(in the rows, 128 means zero)
Each row has a class, written after it.
[164 124 135 132 111 119 156 146 120 104  88 129  47 146  76 154 158 101
 139 137  90  89 132 141 121  78  91  93 150 164  82 118 112  86 156 149
 108 142 107  99 120 102 105 171 143 103]
tazad
[122 119 125 152 148 149 150 127 120  99 117 128 104 115 155 112 155  96
  96 134 112 101 110 110 131 114 104 158 100 141 120 138 112 109 157 121
 127 117 130 160 129 105 126 130 130 165]
ruf
[ 99 127 122 133 145 115 156  88 163 124 188 158 118 169 147 207 118 119
  71 149 139 122 106 116 146 189 135  70 155 151  96  90 135 116 145 153
 157 164 181  89 139  51 125 102  83 142]
rimo
[198 124 137 134 153 140 110 111 155 137 155 123 160 129 113 120 159 142
 147 101 128 108 126  67 149 105 114 146 126 110 139 156 151 137  91 114
  95 123 130 126 132  95 141 157 151 117]
gipal
[169 130 129 116 191 127 176 105 181 104 174 124 147  92 125 148 132 123
 127 152  76 126 129  88 149 136 119 130 136 112 110 105 138 128 163 139
 149 109 130 125 104  83 140  81 131 110]
rimo
[218 161 133 159 197  93 149 184 135 111 103 136 204  98 149 112  52 140
 118 145  52 120 166 157 150  85 158 128 121 118 191  99  53 122 126 138
 186 149 130 142 128 223 114 137  75 121]
sut
[143 175 140 150 160  65  93 173  89 116  91 114 190  86 164 132  83  95
  90 210 125 126 123 133 140  97 146 110 140 115 117 150  68 133 153 115
 149 147 198 162 137 153 110 126 158  96]
ruf
[170 120 148 176 158 145 156 149 106 127 151 121 147 144 131 112 122 106
 104 141  92 116  86 115 141 136 140 150 137 156 131 134 133 137 145 129
  99  98  78 116 138 143 130 146  95 147]
zuge
[126 170 146  94 199 118  92 191 172 147  96 172 116 157 148 106 124 143
  56 188 110 100 113 131 149 137  84 127  99 152 146  83  67 139  88 122
 138 132 149 145 161 176  48 171 146 134]
gipal
[167 155 152 108 155 145  99 172  99 106 136 136 169 189 123  96 146  60
  78 120 125  62  92 133 184 121 117 153  69 126 121  83 101 136  78 159
 143 120 109 127 198 139 146 159 114 128]
gipal
[100  90 130 138 152 119 135  91 149 140 144 116 127 132 112 115 144 139
 140  78 118  73 163  61 106 101 109 113 145 151 127 114 151  92 135 153
 140 149  98 120 129 111 151 149 132 119]
tazad
[105 122 142 172 128 107 124 147 131 122 136 138 188 100 162  94  77  74
  98 152 140 143  97  83 136 138 150 101 130 184 115 173 237 135 189 151
 130  59 137 109 119 125 148 146 153  90]
dafa
[ 51 149 139 119 124 101  58  73 151  91 126 160 154 139 132 112 134  85
  87 135 153 111  95  94 120 176 127 131  77 161  93 122 124 140 151 154
 167 100 175 116 158 116 119 159 200 102]
dafa
[123 135 130 150 104 122 122 151 124 138  91 108 141 115 142  80 138 148
  94 122 119  85 143 115 139 129 123 164 106 142 111 136 139  89 159 111
 127 101 158 128  84 110 160 157 159 101]
ruf
[185  61 165 141 148 172 155 113 139 117 215 125 104 146 124 153 129 162
 237 139 121 188 155 178 214 122 141 109 186 142 126 160 135 164  94 187
  93 105 107 108 122 107 129 115 121 139]
gipal
[129 112 130 146 145 146 128 139 155 161 209 133  76 159 116 180 108 127
 184 161 113 132 129 108 158 109 105  75 158  73 122 114 136  88 114 129
 119 212 151 102 115 149  83 107 111 106]
sut
[128 115 136 149 168 159 160  82 129  96 172 122 199  75 156 129 101 111
 164 144  84 100  57 120 197  89 100 146 112 172  74 111  76 130 138 186
 152 101 108  64 127 171 140 159 127 151]
tazad
[114 113 125 156  99 108 120 161 140 142 120 144 120 114 128 137 117 150
 159 176 151 140  85 218 160 103 126 136  82 100  31 153 113 130 182 114
 108 153 121 131 124 175  82 109 103 104]
sut
[137 137 113 142 117 125 146 142 117 112 126 130 144 109 139 127 120  99
  94 128  90 108 117  75 134 130 114 106 120 111 141 103 182 108 114 142
 173  93 110 111 139 111 105  96 145 107]
tazad
[147 145 166 170 130 113 106  87 140 112 234 171 170  70 121 151 102 151
 182 169  93 160 105 125 163 110 166 130 135 187 104 116  92 116 168 176
 123 143 170 131 113 109 183 134 143  59]
deso
[159 125 125 106 164 107 139 121  89  93 166 121 111 129 120  90 137 122
 106 139  85  79 159  96 114 121 127 128 139 130 146 120 108  96 156 168
 125 141 114 142  97 124 130 110 133  81]
gipal
[173 135 159 176 102 170  87 157 152 157 152 161 176 160 174 131 117 115
  97 120 210  72  77  95 166 143 116 109 137  96 167 113 181  94  91 137
 126  58 207  77 139 122 107 150 156  63]
zuge
[104 144 138 154 112 108 117 174 135 152 181 138 126 160 110 129 109 101
 115 157 130 145 114  50 195 110 116 113 161 119 156 166 158 138  75 128
 133 145 109 149 110  87 130 127 109 147]
zuge
[191 133 144 132 158 161 152 151 142 135 116 117 108 156 130 119 123 108
  94 149 124 111 134 161 157 102 125 143 120 124  95 129  91 113 124 148
 151 108 120 139 108 124  63 119 143 151]
gipal
[112 133 107 165  86 133 141 141 193 107 204 151 224 123 162 164 156 169
 163 120 187 112 106 119 156  77 136  79 130 107 113 102 140 152  72 114
 117  66 131 104 159 179 123 142  69 118]
dafa
[164 154 136 167 141 138  93 191 175 135 158 152 146  62 134 111  49 161
 189 184 187 149  89 133 165 118 157 117 183 109 150 168  81 144 116  98
 139 107 170 172 133  99 113 108  99 133]
tuve
[ 89 114 159 164 102 156 104 125 158 138  92 157 196  98 161 104 143 148
 124 124 168 114 114 153 164 141 127 173 130 147 102 112 114 149 144 147
  93  86 121 146 153  73 149 191 139 151]
tuve
[137 126  91 167 121  90 109 149  67  72  85 116  49 146 114 128 121  92
  74 120 185 125 141 116  92 188 142  70  96 156 156 168 109 112 154 120
 158 147 155 128 154 149 129 110 152 156]
zuge
[176 126 148 144 197  98 114 175 148  87 164 142 135 117 137  79  97  98
  94 145 118  47 153  93 177 177 173 102 130 124 155 125 142 106 132 172
 186  83 149 112 157 117 143 109 162  84]
gipal
[106  97 153 129 136 135 112 140  73 108  73 143  85 110 164  67 115  70
 156 148 114 119  57 140 129  85 110 159 113 203  96 116  98 102 156 156
 104  77 118 162 183 116 131 191 152 114]
tazad
[ 87 141 132 150 190 130  93 126 157 103 152 181 120  81 156 131 126  78
  98 142  96 117  69  92 124 203 122 111 137 184 155 116 133 155 147 122
 107 110 128 101 205 118 194 183 109 189]
dafa
[106 122 115 145 155 124 144 132 145  98 178 134 102 114 152 112  84 108
 162 139 123 127  87  98 141 125 119 113 142 144 145 122 166 106 123 150
 157  88 115 114 140 118 129 104 130 202]
deso
[224 119  95 159 121 139 166 110 134 110 132 124  86 105 113 134 107 113
 153 143 147 136 130  45 176 122  80 114 129 171 166 101 136  89 115 137
 114 168 151 165 179  90  87 165 138 133]
rimo
[138 139 134 138 130 131 135  86 135 160 140  97 189 105 130 131 111 168
 128 146  58 135 175  91 141 139 139 149 170 123 133  97 122 122 158 159
 144 152 121 136 100  86 112 116 138 131]
ruf
[161 137 117 100 141 114 102 171 162 103 143 165 124 100 175 102  38  76
 128 161 125  85 108 134 115 220 140  95 151 101 195 115 143 119 206 149
 194  89 167  97 154 124 136 111  95 129]
dafa
[118 147 142 111 135  63 101  77 160 135 174 145 118 144 117 138 169 174
 167 129  88 101 194  84 167 102 106 116 144 111 143 108 106  82 123 114
 138 164 181 160  99 101 134 116 159 100]
sut
[ 99 138 158 181 133 135 116 161 142 145 107 125 184 105 159 117 167 142
 114 130 146 132 115 130 151 139 148 118 132 147 110 142 162 126 137 101
  75  41 147 122 128 123 179 147 146 126]
tuve
[ 94 162 121 147  91 152 131 116 163 127 184 148 115 154 111 136 107 113
 141 134 177 133  80 106 196 125  91 111 148 158 131 145 124 159  71 127
 149  82 153  94  97 127  79 137 127 180]
tuve
[ 49 112 201 105 126 109  66 113 124 161 110 141 123 135 122 123 177  95
 111 150 107 115 135 221 205 164 124 170 110 117  48 154 118 166 217 169
 101 132 136 116  97 104 188 133 174  70]
sut
[152 129 117 166 122 165 114 157 150  73 102 154 119 172 127 140 161 144
 145 140 181 123 122 146 136 146  68  52 107  97 132  93 138 131 109 115
  93 106 140 105 143 155 102 123 116 101]
sut
[ 72 104 177 161 166  86 150 163 189 159 196 171 103 124 124 128 134 169
 130 145 107 131 220 154 161  89 133 110 134 137 111 215 130  62 125 168
 123 168 104 175  82 151 142 125 104  97]
gipal
[156 146 157 102 130 140 138  94 104 148 124 118 165 128 117  84 143 131
 153 111  94 106 115 131 137  75 100 193 127 139 101 157 163 132 150 138
 105  53  98 129 117 138  98 131 145 101]
ruf
[132 140 128 181 176 104 149 129 145  91 157 131 155 103 145 137 130 132
 104 157 103 125 147  66 122 135 129  78 128 152 135 120 150 101 156 137
 132 114 127 122 120 132 149 112 152 141]
deso
[ 51 125 111 106 136 120 130 118  80 127  77 127  73 119 138 127 156 116
  79 123 142 173  50 206 126 108 100 179  49 183  95 174 110 146 148 145
 102 115 119 109  95 205 140 121 130 183]
deso
[122 141 149 135 130 163 141 188 121  71 161 184 133 220 124 146 152 193
 116 176 106 158 134 128 158 155  76  98 113 177 146 107  49 128  62 110
  83 190 111 133 111  99 182 201  52 135]
zuge
[ 79 128 149 126 133  83 161  95 108 124 186 125 139 130 131 100  86 116
 181 177  99 155 115 110 148  82 108 147 146 170  29 160 115 114 145 133
 118 121  98 159 123 116 109 154 130 125]
rimo
[166 130 142 169 192  91 184 116 173 118 183 139 189 126 167 133 133 147
 120 175  81 114 142 113 170 159 100 137 124 145 125  91  78 107 126  99
 112 134 134 146 142 164 157 150  68 145]
rimo
[122 135 116 104 150 111 183  92  83 126 193 144  58 152  99 107 124 107
 134 122 115 155 153  75 147 127 128 116  95 155  89 212  78 136 133 137
 146 107 113 126  82 200 132 102  81  79]
rimo
[ 99 109 142 198 114 117 123 177 103 190  94  96 136 140 156 133 128 129
 103 165 127 188 122 110 218 100 144 124  98 167 121 171 133 108 110 145
  95 145 177 129 102 192 131 164 140 117]
ruf
[138 130 119 124 203 113 141  94 146 113 174 130 107  91 130 107 140  91
  81 130  77  75  96 101 109 166 143 147  94 152 129 119 142 103 163 147
 141  98 132 104 139 164 108 102 162 105]
gipal
[160 155 154 134 120 138 114 163 115 145 153 114 130 157 155 156 116 127
 127 140  87 137  94 129 113 127 147 100 153 138 167 125 128 114 135 102
 121  90 163 109 136 141 107 143 135 124]
zuge
[164 125 134 110 201 153  97 110 131 129 108 151 107 144 179  83  74  62
 134 137 165  87  88  93 133 130 121 143  92 117 144 124  48 105 146 120
 174 131 213 141 138 148 103 149 141 113]
sut
[144 128 137 140 153 127 142 118 135 111 119 130 139 120 149 106 107 126
 109 142 103 112 130 122 128 150 123 147 132 150 152 134  96 117 174 155
 134 127 117 131 103 115 147 150 119 157]
deso
[132 121 149 167 106 117 117 123 114 125 164 125 222 129 114  40  76 167
 179 133 120 111 121  73 157  68 117 174 124 140 127 190 135 139 144 169
 117 108  81 153  96 174 107 166  97  63]
ruf
[110 134 117 131 111 148 118 107 138 142 165 138 166 126 124 109 155 158
 127 114 192  94 133  48 187 121 106 121 105 146  83 144 182  97 104 134
 118 107 129 115 143 105 150 141 142 116]
dafa
[155 128 131 134 128 166 133 117 131 139 124 101 137 151 121 148 141 132
 118 118 117 119 111 107 147 175 146 133  96 149  94 137 109 127 151 120
 129 133 116  94 158 103 132 158 142 164]
zuge
[114 110 113 167 158 151 149 107 161 157 217 136 121 104 125 166 108 180
 152 124 136 164 143  94 149  89 161  71 108 145  91 168 130  66 123 189
 145 167 140 107  93 170 108  80 109 115]
gipal
[160 158 138 134 140 148 148 129 147 161 116 148 132 135 114 131 104 161
 104 148 119 166 226 155 123 222  62  97  98 128 110 154 114 141 188 124
 147 150 100  78  48 186 158 115 128 154]
deso
[180 124 160 133 166 122 119  87 127 175 149 125 113 107 126  97 114 105
 128 102  74 123 151  79 122 158 124 170 156 128 147 114 160 116 169 132
 130  98 138 134 129 101 156 129 159 104]
rimo
[100 123 149 103 111 150  75 136 177  94 142  98  89 122 102 149 155 124
 178 152 124 137 124 158  90 159 157  68 146 145 135 133 130 148 219 148
 106 104 139 148 169 117 112 126 159  71]
dafa
[123 103 150 101 150 125 148 191 154 122 124 118  80 107 102 102 102 131
 213 136 110 159 197 177 145 107 147 115 145 158  97 175 130 188 169 122
 152 102  73 162 154 116 145 123 123 157]
ruf
[203 140 171 180 127 151 138 206 167 153 140 150 160 118 159 139 156 202
 105 195 137 114 121 153 199 112  55 127 179 141 120  84 138 116 133  76
  40 123 156 157 107  69 168 172  92 103]
rimo
[114 137 154 109 206 162  88 180 183 123 195 202  87  84 158 125  98 126
 114 141 141  68  31 149 157 104 135 136 114 134 108 156 113 138 161 143
 169  68 161  80 150 170 120 114 107 138]
dafa
[148 167 143 121 150 124 110 142 141 148 110  96 130 143 153 113 140 141
  83 178 101 134  69 146 137 147 121 153 115 150 112 120  38 149 179  70
 111  99 171 172 105 136 131 133  96 134]
rimo
[133 141 164 127 132 123 136 121 178 112  78 116 203 147 132 143 156 134
 113 171 109 158 157 195 131 162 152 110 122 143  88  99  65 171 151 126
 154  84 119 169 133  94 122 109 120  84]
tazad
[229 125 114 144 200 160 152  62  61  71  91 139 160 147 151 135 117  95
 140 149 164 149  88 123 106 160 154 109 110 139  87 105  57 144 138 168
 117  77 135  78 175 157 110 112 125 140]
deso
[116 112 129 135 172 140 116 105 134 134 132 132 110 109 137 108 141 123
 134  88 124 105 145 119 147 158 139 124 114 142 146 127 131 115 158 131
 132 130 134 130 144 122 189 116 112 138]
sut
[181 124 141 178 143 135 142  93 120 121 144 114 158 136 136 120 120 129
 102  92 109 130 168  96 122 147 137 142 124 138 121 112 112 109 143 126
 155 130 145 139 113  91 183 136 125 135]
rimo
[141 129 151 124 183 118 134  94 140 111 127 122 132 152 130 100 122 118
 134 137  94 122 146 125 166 118 141 133 139 144 107 107 125 143 147 145
 173  78 130 138 108 102  95  90 164 138]
sut
[141 145 148  65 192 181 128 108  84  98 126 167  75 128 198 125 145 117
 128 159 105 143 146 136 108 143 104  98 121 171 133 137   8 123 147 133
 117 102 163 160 153 122 117 156 140 150]
gipal
[127 113 133 148 158  84 143 130 127 107 171 119 142 149 142 121 125 112
 102 161  80 137 135  96 142 166 147 126 147 144 140 123 187 116 149 122
 137 122 118 139 127  99 147  98 118 161]
dafa
[146 150 158 137 140 127 134 153 134 159 184 147 130 139 120 128 129 119
 135 155 110 128 135 102 187 108 122 142 143 100 122 125 148 123 113 122
 145 102 125 150 122 115  93  82 136 148]
tuve
[227 109 115 193 100 136 121 147 161 143 129 138 160  92 129  83  89  98
 118 126 182  61 141  43 211 184 141 139 120 141 164 125 169  75 142 151
 133 130 174 101 147 100 175 195 140  77]
dafa
[161 121 118 137 119 122 161 101 133 129  86 108 155  95 138 101 112 143
 113 140 131 144 140 108 143 139 121 146 151 162 134 113 135 135 155 149
 111  89 129 152 119  93 109 148 139  93]
rimo
[142 143 148 121 168 118 137 151 147 129 164 143 170 172 144 118 129 148
 139 112 107 141 121 133  91 114 129  99 136 121 127 105 129 139 141 106
 120  69 114 142 130 144 184  98  29 119]
rimo
[129 109 154 177 134  92 102 186 195 147 151 121 107 126 100  95  60  73
 111 170 137 110 144 144  93 181 169 120 181 112 186  98 151 146 166 158
 147 139 138 135  98 145 116 133 147  27]
deso
[ 89 110 146 155 138 138 155 107 143 111 154 116 160 153 127  99 154 162
 158  98 132 109 115 129 147 108 117 162 137 151  97 156 157 118 117 120
 100  70  79 126 118 107 142 138 112 201]
tuve
[122 163 170 165 122 141 113 159 160 156 132 152 127 126 155 145 127  95
 142 161 118 154 133 190 125 160 105 108 129 130 100 128 100 112 163  99
 106 108 121 147 149 125 176 148 111 184]
deso
[160  77 162 167 105 138 103 157 137 126 114 142 167 146 146 123 181 228
 157 109 116 121 132 138 130  97 145 128  96 144  95 118 108 128 160 117
  92 112 128 138 129 111 178 164 105  69]
tazad
[114 115 133 170 164 108 164 125 146 115 157 137 131 167 129 123 121 141
  97 141 116 145 135 109 137 138 100 117 125 168  81  93 150 106 130 124
 135 134 125 126  93  99 165 117 102 159]
rimo
[134 138 148 169 147 121 145  98 132 161 134 109 123 134 164 130 158 126
  82 166  65 159 157  80 151 160  94 138 141 111 111 114 101 116 160 106
 116 105 136 160  88 118 116 114 149 161]
rimo
[149 138 120 154 142 140 167 153 153 128 145 161 168  99 148 129 120 139
 112 152 136 128 162 101 153 197 130 122 118 122 121 110 138 121 117  91
 133 117 144 110 121  99 164 131 125 130]
tuve
